Here is a tiny trained network, its code and every weight. The questions are about switching its units off for an input and a target symbol, where a switched-off unit gives its printed mean instead of its output.

import numpy as np


def w(rows, s, z=0):
    codes = np.array(rows[::2]) - 128.0
    scale = np.full(codes.shape[1], s)
    scale[-1] = z or s
    return codes * scale


def f(y):
    return np.maximum(y, 0)


def softmax(a):
    e = np.exp(a - a.max(-1, keepdims=True))
    return e / e.sum(-1, keepdims=True)


def log_softmax(a):
    a = a - a.max(-1, keepdims=True)
    return a - np.log(np.exp(a).sum(-1, keepdims=True))


def net(x, mask):
    ids = ['βγεθλμξπστφψ'.index(c) for c in x.split()]
    T = len(ids)
    res = E[ids] + P[:T]
    u = 0
    for l in range(2):
        q, k, v = (res @ M[l].T for M in (Q, K, V))
        z = softmax(np.where(np.tri(T) > 0, q @ k.T / 4**0.5, -1e9)) @ v
        res = res + np.where(mask[u], z, O[l][:, -1]) @ O[l][:, :-1]
        u += 1
        y = f(res @ A[l][:, :-1].T + A[l][:, -1])
        res = res + np.where(mask[u : u + 8], y, B[l][:, -1]) @ B[l][:, :-1]
        u += 8
    return log_softmax(res[-1] @ U[:, :-1].T + U[:, -1])


Q, K, V, O, A, B = {}, {}, {}, {}, {}, {}
E = w([
[159,122,87,122],'β',
[161,122,80,125],'γ',
[163,93,33,127],'ε',
[155,122,90,117],'θ',
[165,150,132,122],'λ',
[155,114,74,119],'μ',
[141,120,90,103],'ξ',
[111,74,62,64],'π',
[234,145,142,187],'σ',
[204,65,136,125],'τ',
[104,40,197,26],'φ',
[131,72,249,66],'ψ',
],0.015)
P = w([
[128,123,121,161],'0',
[128,169,69,106],'1',
[87,128,110,187],'2',
[175,142,80,91],'3',
[88,106,134,181],'4',
[202,135,81,71],'5',
[89,94,143,176],'6',
[225,131,84,54],'7',
[92,86,155,177],'8',
[254,118,93,48],'9',
[93,71,154,178],'10',
],0.019)
Q[0] = w([
[2,234,152,220],'L0H0',
[170,169,119,128],'L0H0',
[85,215,165,40],'L0H0',
[15,146,140,160],'L0H0',
],0.0046)
K[0] = w([
[1,99,149,221],'L0H0',
[128,167,120,84],'L0H0',
[93,140,71,165],'L0H0',
[78,102,153,215],'L0H0',
],0.0069)
V[0] = w([
[217,172,3,173],'L0H0',
[135,192,35,181],'L0H0',
[107,47,130,54],'L0H0',
[82,180,136,8],'L0H0',
],0.006)
O[0] = w([
[41,227,220,1,254],'L0H0',
[61,180,158,56,168],'L0H0',
[139,161,140,199,125],'L0H0',
[220,170,121,177,95],'L0H0',
],0.0068,0.0092)
A[0] = w([
[135,136,200,136,154],'L0N0',
[188,56,89,59,140],'L0N1',
[205,173,159,135,189],'L0N2',
[84,136,104,104,1],'L0N3',
[48,97,193,171,118],'L0N4',
[121,207,77,152,176],'L0N5',
[28,154,138,237,135],'L0N6',
[185,210,10,150,104],'L0N7',
],0.011,0.0068)
B[0] = w([
[122,166,108,173,198],'L0N0',
[148,165,39,128,249],'L0N1',
[141,166,131,166,253],'L0N2',
[132,172,106,94,138],'L0N3',
[173,147,58,254,212],'L0N4',
[114,62,168,129,195],'L0N5',
[100,145,6,60,194],'L0N6',
[214,96,142,213,197],'L0N7',
],0.0096,0.0069)
Q[1] = w([
[193,74,205,76],'L1H0',
[16,200,32,184],'L1H0',
[194,134,104,45],'L1H0',
[211,253,60,78],'L1H0',
],0.0053)
K[1] = w([
[155,28,187,111],'L1H0',
[125,254,78,219],'L1H0',
[160,176,178,43],'L1H0',
[240,110,141,72],'L1H0',
],0.007)
V[1] = w([
[128,106,5,95],'L1H0',
[185,138,95,139],'L1H0',
[168,186,165,148],'L1H0',
[130,121,108,76],'L1H0',
],0.011)
O[1] = w([
[101,98,253,161,254],'L1H0',
[45,197,158,108,244],'L1H0',
[27,153,75,129,208],'L1H0',
[97,109,176,246,150],'L1H0',
],0.0061,0.0082)
A[1] = w([
[191,131,223,171,185],'L1N0',
[253,149,97,152,133],'L1N1',
[122,50,226,105,2],'L1N2',
[112,104,232,188,87],'L1N3',
[18,162,174,95,124],'L1N4',
[200,120,151,225,3],'L1N5',
[60,140,100,66,78],'L1N6',
[184,158,132,16,58],'L1N7',
],0.015,0.0094)
B[1] = w([
[190,111,161,177,188],'L1N0',
[106,54,98,141,207],'L1N1',
[32,194,155,63,130],'L1N2',
[87,112,84,166,147],'L1N3',
[178,127,169,102,254],'L1N4',
[134,149,121,7,152],'L1N5',
[112,181,127,188,191],'L1N6',
[89,84,151,110,203],'L1N7',
],0.017,0.0089)
U = w([
[105,99,153,126,152],'β',
[127,130,132,119,173],'γ',
[209,157,224,100,2],'ε',
[102,100,148,147,145],'θ',
[42,101,13,97,250],'λ',
[141,119,148,124,117],'μ',
[46,78,186,199,132],'ξ',
[158,127,161,255,34],'π',
[5,150,180,42,134],'σ',
[199,227,113,178,157],'τ',
[198,132,107,134,96],'φ',
[97,85,47,205,139],'ψ',
],0.014,0.01)

Each question gives the input, a string of symbols that net reads in full, and the target symbol t.
The units are the heads (4 rows each of Q, K, V and O) and the neurons (one row each of A and B). Each row of codes is followed by its name. A weight is (code - 128) times the scale printed after its matrix; where a second scale follows, it is the last column's (O, A, B and U).
mask holds one flag per unit, layer by layer, with each layer's heads first. A switched-off unit (its flag False) gives its mean, the last column of its rows in O or B, instead of its output. The means were averaged over made-up inputs and are rounded, as every weight is.
A unit's drop is (log p(t) with every unit on - log p(t) with that unit switched off) / (log p(t) with every unit on - log p(t) with every unit switched off).
The circuit of an input: a set's keep is (log p(t) with only the set's units on - log p(t) with every unit switched off) / (log p(t) with every unit on - log p(t) with every unit switched off). Starting from the 12 units with the biggest drops (on a tie, the unit counted first), units are removed one at a time, each time the one whose removal leaves the highest keep (on an exact tie, the one counted first), for as long as the keep stays at least 0.8.
units of the circuit, in order: the units of the circuit, biggest drop first
unit that matters most: the unit with the biggest drop
k most important neurons: the k neurons with the biggest drops, biggest first
top k neurons in layer l: the k neurons of layer l with the biggest drops, biggest first
input σ ψ ε π σ σ ε π, target σ: top 3 neurons in layer 0 -> [L0N1, L0N4, L0N0]
input μ φ σ ε σ ψ τ σ, target ψ: unit that matters most -> L1N1
input θ λ φ σ β σ ξ, target τ: units of the circuit, in order -> [L1N1, L1N7]
input σ σ σ ξ ψ σ σ σ ε, target τ: top 4 neurons in layer 1 -> [L1N6, L1N1, L1N7, L1N4]
input σ σ ψ, target λ: units of the circuit, in order -> [L0H0, L0N4, L1N5]
input ε π ε σ μ θ, target σ: units of the circuit, in order -> [L0H0, L1N7]
input ξ σ σ θ ε ε ε ψ π μ, target ψ: 2 most important neurons -> [L1N1, L0N7]
input σ λ σ σ π φ ε θ, target φ: top 2 neurons in layer 0 -> [L0N7, L0N2]
input σ ε θ σ ε σ ε π ε β, target π: 2 most important neurons -> [L0N7, L1N0]
input σ σ ξ β σ π φ, target ψ: 2 most important neurons -> [L0N4, L1N3]
input σ φ φ π θ λ ε ξ, target λ: top 4 neurons in layer 0 -> [L0N7, L0N1, L0N6, L0N2]
input ε π ε, target ξ: 2 most important neurons -> [L1N3, L1N5]
input λ σ σ λ, target σ: units of the circuit, in order -> [L1N7, L0N4]
input β ξ ε β σ ε ξ, target τ: 2 most important neurons -> [L1N6, L0N4]
input θ ψ σ σ ε λ, target σ: top neuron in layer 0 -> [L0N4]
input π φ σ β, target φ: top 4 neurons in layer 0 -> [L0N7, L0N5, L0N6, L0N2]
input ξ τ π φ φ, target ψ: top 2 neurons in layer 1 -> [L1N3, L1N0]
input ε τ β σ σ ε γ γ, target ε: units of the circuit, in order -> [L1H0, L0H0, L1N4]
input σ σ β σ π ε σ π θ ε, target π: units of the circuit, in order -> [L1H0, L1N0]
input σ ε π β γ ξ ε ε σ β, target ε: top neuron in layer 1 -> [L1N0]
input σ σ π π, target σ: units of the circuit, in order -> [L0N4, L1N7]
input σ σ θ π σ γ, target π: units of the circuit, in order -> [L1H0, L0N7, L1N0, L0N0]
input σ ε γ ε ψ π σ, target λ: 3 most important neurons -> [L0N4, L0N0, L1N4]
input φ σ σ, target ψ: units of the circuit, in order -> [L0H0, L0N6]
input σ β β σ λ ξ, target σ: 2 most important neurons -> [L1N7, L0N4]
input β π σ σ, target π: 2 most important neurons -> [L1N0, L0N2]
input ψ σ σ τ ξ ε γ φ, target ε: most important neuron -> [L0N7]
input ε φ ψ ε γ ε ε π φ σ, target π: top 3 neurons in layer 0 -> [L0N0, L0N2, L0N7]
